A =
-4.00	-1.81	-3.31	3.38	0.22
0.04	-2.51	1.10	0.98	-1.49
-2.86	-1.91	0.63	0.35	0.50
-1.73	-2.86	-2.87	4.65	-3.70
-4.31	1.58	-0.33	0.55	1.28
-4.18	-6.40	-0.99	0.38	0.27
1.97	3.89	1.32	-1.45	-2.69
-1.41	5.32	1.74	-0.31	0.27
-1.47	-1.01	-2.37	-3.60	0.11
-0.63	-2.48	-0.84	-0.09	-2.48
A[0, 0] = -4.00
A[9] = [-0.63, -2.48, -0.84, -0.09, -2.48]
A[9, 0] = -0.63
A[1, 1] = -2.51
A[3, 4] = -3.70
A[6, 2] = 1.32
A[5] = [-4.18, -6.40, -0.99, 0.38, 0.27]
A[0, 3] = 3.38
A[9, 4] = -2.48
A[2, 4] = 0.50
A[9, 3] = -0.09
A[4] = [-4.31, 1.58, -0.33, 0.55, 1.28]
A[0, 1] = -1.81
A[7, 4] = 0.27
A[4, 2] = -0.33
A[1, 3] = 0.98
A[:, 2] = [-3.31, 1.10, 0.63, -2.87, -0.33, -0.99, 1.32, 1.74, -2.37, -0.84]
A[8, 4] = 0.11
A[:, 1] = [-1.81, -2.51, -1.91, -2.86, 1.58, -6.40, 3.89, 5.32, -1.01, -2.48]
A[8, 1] = -1.01
A[0] = [-4.00, -1.81, -3.31, 3.38, 0.22]
A[8, 3] = -3.60
A[7, 2] = 1.74
A[2, 0] = -2.86
A[2, 3] = 0.35
A[5, 1] = -6.40
A[8, 0] = -1.47
A[8] = [-1.47, -1.01, -2.37, -3.60, 0.11]
A[2, 2] = 0.63
A[6] = [1.97, 3.89, 1.32, -1.45, -2.69]
A[1, 2] = 1.10
A[0, 2] = -3.31
A[6, 3] = -1.45

data = [-1.39 -1.62 -3.55  4.45 -6.61  5.15 -6.08]
data[0] -> -1.39
data[5] -> 5.15
data[6] -> -6.08
data[2] -> -3.55

W =
[[ -7   4  -8 -12  23]
 [ -3   5   7   8  -5]
 [ 17  11  -4 -24  -3]
 [ -8 -18  15  15  14]
 [  5  11  12 -28  -1]
 [ -8  12  42  10  28]
 [ -1  -6  -2  28 -12]
 [-10  -3   0  32 -11]
 [ 18  16  29 -14  24]
 [-17 -12  -8  -3  20]]
W[0][0]: -7
W[6][4]: -12
W[0][1]: 4
W[6][3]: 28
W[9][3]: -3
W[4][4]: -1
W[:, 4]: [23, -5, -3, 14, -1, 28, -12, -11, 24, 20]
W[1][4]: -5
W[0][3]: -12
W[3]: [-8, -18, 15, 15, 14]
W[0]: [-7, 4, -8, -12, 23]
W[4][3]: -28
W[:, 0]: [-7, -3, 17, -8, 5, -8, -1, -10, 18, -17]
W[5][2]: 42
W[5]: [-8, 12, 42, 10, 28]
W[9][4]: 20
W[8][0]: 18
W[8][3]: -14
W[7][2]: 0
W[8][2]: 29
W[1][0]: -3

x =
[[-0.82 -1.30 -0.23 -3.13 -3.60  1.76  1.25  1.56 -1.86 -3.25  4.52 -0.26
  -2.88 -0.20]
 [-3.79  1.18 -2.53 -2.07 -3.92  2.52 -0.57 -0.20 -0.47 -2.38  3.13  0.37
  -3.82  1.56]
 [-5.33 -0.97 -3.41 -4.80 -5.47  0.06 -0.95 -0.85 -3.56 -5.13  2.14 -0.55
  -5.88 -1.31]
 [ 4.55 -3.79  1.97 -2.49 -0.50  1.49  2.34  1.63 -1.17 -2.25  4.72 -2.02
  -0.62 -0.31]
 [-4.34  4.78  0.67  3.43  2.29 -4.06 -0.40  1.11  0.10  3.55 -6.74  5.31
   3.11 -2.87]
 [-4.41  1.33 -3.54 -0.26 -3.34  2.78 -3.16 -2.70  1.49 -0.48  0.12 -0.86
  -2.91  1.75]
 [ 4.78 -3.86  3.02 -1.28  2.14 -2.30  2.20  1.30 -2.01 -0.97  0.27 -1.34
   1.55 -2.75]
 [-2.42  1.04  3.36 -3.36  0.02 -4.47  5.85  5.94 -6.31 -3.58  1.52  6.28
  -0.90 -5.57]
 [ 2.32 -0.79  1.00  0.78  3.30 -3.65  0.59 -0.31 -1.02  0.67 -2.81 -0.60
   2.02 -0.64]]
x[0][0] => -0.82
x[4][11] => 5.31
x[1][9] => -2.38
x[6][10] => 0.27
x[4][13] => -2.87
x[:, 9] => [-3.25, -2.38, -5.13, -2.25, 3.55, -0.48, -0.97, -3.58, 0.67]
x[4][5] => -4.06
x[6][5] => -2.30
x[7] => [-2.42, 1.04, 3.36, -3.36, 0.02, -4.47, 5.85, 5.94, -6.31, -3.58, 1.52, 6.28, -0.90, -5.57]
x[3][1] => -3.79
x[1][0] => -3.79
x[8][4] => 3.30
x[5] => [-4.41, 1.33, -3.54, -0.26, -3.34, 2.78, -3.16, -2.70, 1.49, -0.48, 0.12, -0.86, -2.91, 1.75]
x[0][6] => 1.25
x[:, 3] => [-3.13, -2.07, -4.80, -2.49, 3.43, -0.26, -1.28, -3.36, 0.78]
x[8] => [2.32, -0.79, 1.00, 0.78, 3.30, -3.65, 0.59, -0.31, -1.02, 0.67, -2.81, -0.60, 2.02, -0.64]
x[3][9] => -2.25
x[2][4] => -5.47
x[5][9] => -0.48
x[3][0] => 4.55
x[:, 8] => [-1.86, -0.47, -3.56, -1.17, 0.10, 1.49, -2.01, -6.31, -1.02]
x[3] => [4.55, -3.79, 1.97, -2.49, -0.50, 1.49, 2.34, 1.63, -1.17, -2.25, 4.72, -2.02, -0.62, -0.31]
x[5][5] => 2.78
x[7][1] => 1.04
x[:, 6] => [1.25, -0.57, -0.95, 2.34, -0.40, -3.16, 2.20, 5.85, 0.59]
x[1][2] => -2.53
x[7][5] => -4.47
x[7][12] => -0.90
x[1][7] => -0.20
x[6][4] => 2.14
x[2][2] => -3.41
x[8][0] => 2.32
x[2] => [-5.33, -0.97, -3.41, -4.80, -5.47, 0.06, -0.95, -0.85, -3.56, -5.13, 2.14, -0.55, -5.88, -1.31]

a = [0.65 2.71 1.86 5.38]
a[0]	0.65
a[2]	1.86

X =
array([[ -5.6,  -5.7, -13.4, -17.4],
       [-17.8,  -8.0,  11.2,  11.3],
       [ -9.3,   3.6,  13.7,   1.7],
       [ 13.9,  15.0,   9.1,  -5.9],
       [ -5.9, -13.1, -20.4, -12.4],
       [  9.2,   0.0,  -5.4,  -6.7],
       [ -7.3,   6.0,  13.9,   1.3],
       [  1.8,  -6.1,  -6.4,  -5.6],
       [ -6.5,  -4.6,  -3.5,  -9.3],
       [-16.4, -20.6, -16.1,  -2.8]])
Indices start at 0.
row 0 col 0	-5.6
row 6 col 3	1.3
row 6 col 2	13.9
row 3 col 1	15.0
row 9 col 2	-16.1
row 3 col 2	9.1
row 9 col 3	-2.8
row 1 col 3	11.3
row 2 col 2	13.7
row 0 col 2	-13.4
row 4 col 3	-12.4
row 1 col 0	-17.8
row 5 col 2	-5.4
row 7 col 1	-6.1
row 7 col 2	-6.4
row 8 col 0	-6.5
row 8 col 1	-4.6
row 2 col 3	1.7
row 9 col 1	-20.6
row 3 col 3	-5.9
row 1 col 2	11.2
row 5 col 3	-6.7
row 4 col 0	-5.9
row 8 col 3	-9.3
row 8 col 2	-3.5

m =
[[-0.24 -4.79 -5.18 -0.62  5.43 -1.57  1.13]
 [-0.07 -4.45 -3.88 -2.79  5.49 -2.24  0.69]
 [ 1.17 -1.81 -1.97  3.18 -1.76 -2.16 -1.36]
 [ 1.88 -0.31 -2.59 -0.71 -5.34  0.85 -2.83]
 [ 1.37 -1.40 -2.85 -0.78 -3.52 -0.74 -2.23]
 [ 1.65 -0.79 -4.78  3.64 -3.50 -2.97 -1.43]
 [ 1.72 -0.64 -1.92 -0.59 -2.57  0.24 -2.71]
 [ 2.42  0.84 -0.74  0.93 -1.23 -3.05 -3.04]
 [ 0.50 -3.23 -4.30 -2.78  2.97 -1.40  0.70]]
m[0, 0] => -0.24
m[-6, 5] => 0.85
m[-2] => [2.42, 0.84, -0.74, 0.93, -1.23, -3.05, -3.04]
m[7, 1] => 0.84
m[5] => [1.65, -0.79, -4.78, 3.64, -3.50, -2.97, -1.43]
m[8, 1] => -3.23
m[7, -4] => 0.93
m[-6, 4] => -5.34
m[:, -1] => [1.13, 0.69, -1.36, -2.83, -2.23, -1.43, -2.71, -3.04, 0.70]
m[-3, 5] => 0.24
m[-5, -3] => -3.52
m[:, 2] => [-5.18, -3.88, -1.97, -2.59, -2.85, -4.78, -1.92, -0.74, -4.30]
m[-8, -3] => 5.49
m[5, 6] => -1.43
m[-7, 0] => 1.17
m[-7] => [1.17, -1.81, -1.97, 3.18, -1.76, -2.16, -1.36]
m[7, -1] => -3.04
m[5, 5] => -2.97
m[:, 5] => [-1.57, -2.24, -2.16, 0.85, -0.74, -2.97, 0.24, -3.05, -1.40]
m[-7, 5] => -2.16
m[4, -5] => -2.85
m[-1, 3] => -2.78
m[1, -2] => -2.24
m[-7, 6] => -1.36
m[8, -3] => 2.97
m[2, 2] => -1.97
m[-3] => [1.72, -0.64, -1.92, -0.59, -2.57, 0.24, -2.71]
m[:, -4] => [-0.62, -2.79, 3.18, -0.71, -0.78, 3.64, -0.59, 0.93, -2.78]
m[-1, -2] => -1.40
m[-5, 5] => -0.74
m[-6, -4] => -0.71

grid = [ 6.45 -1.43 -0.79 -3.76  2.77 -0.43]
grid[-6] => 6.45
grid[3] => -3.76
grid[-1] => -0.43
grid[-4] => -0.79
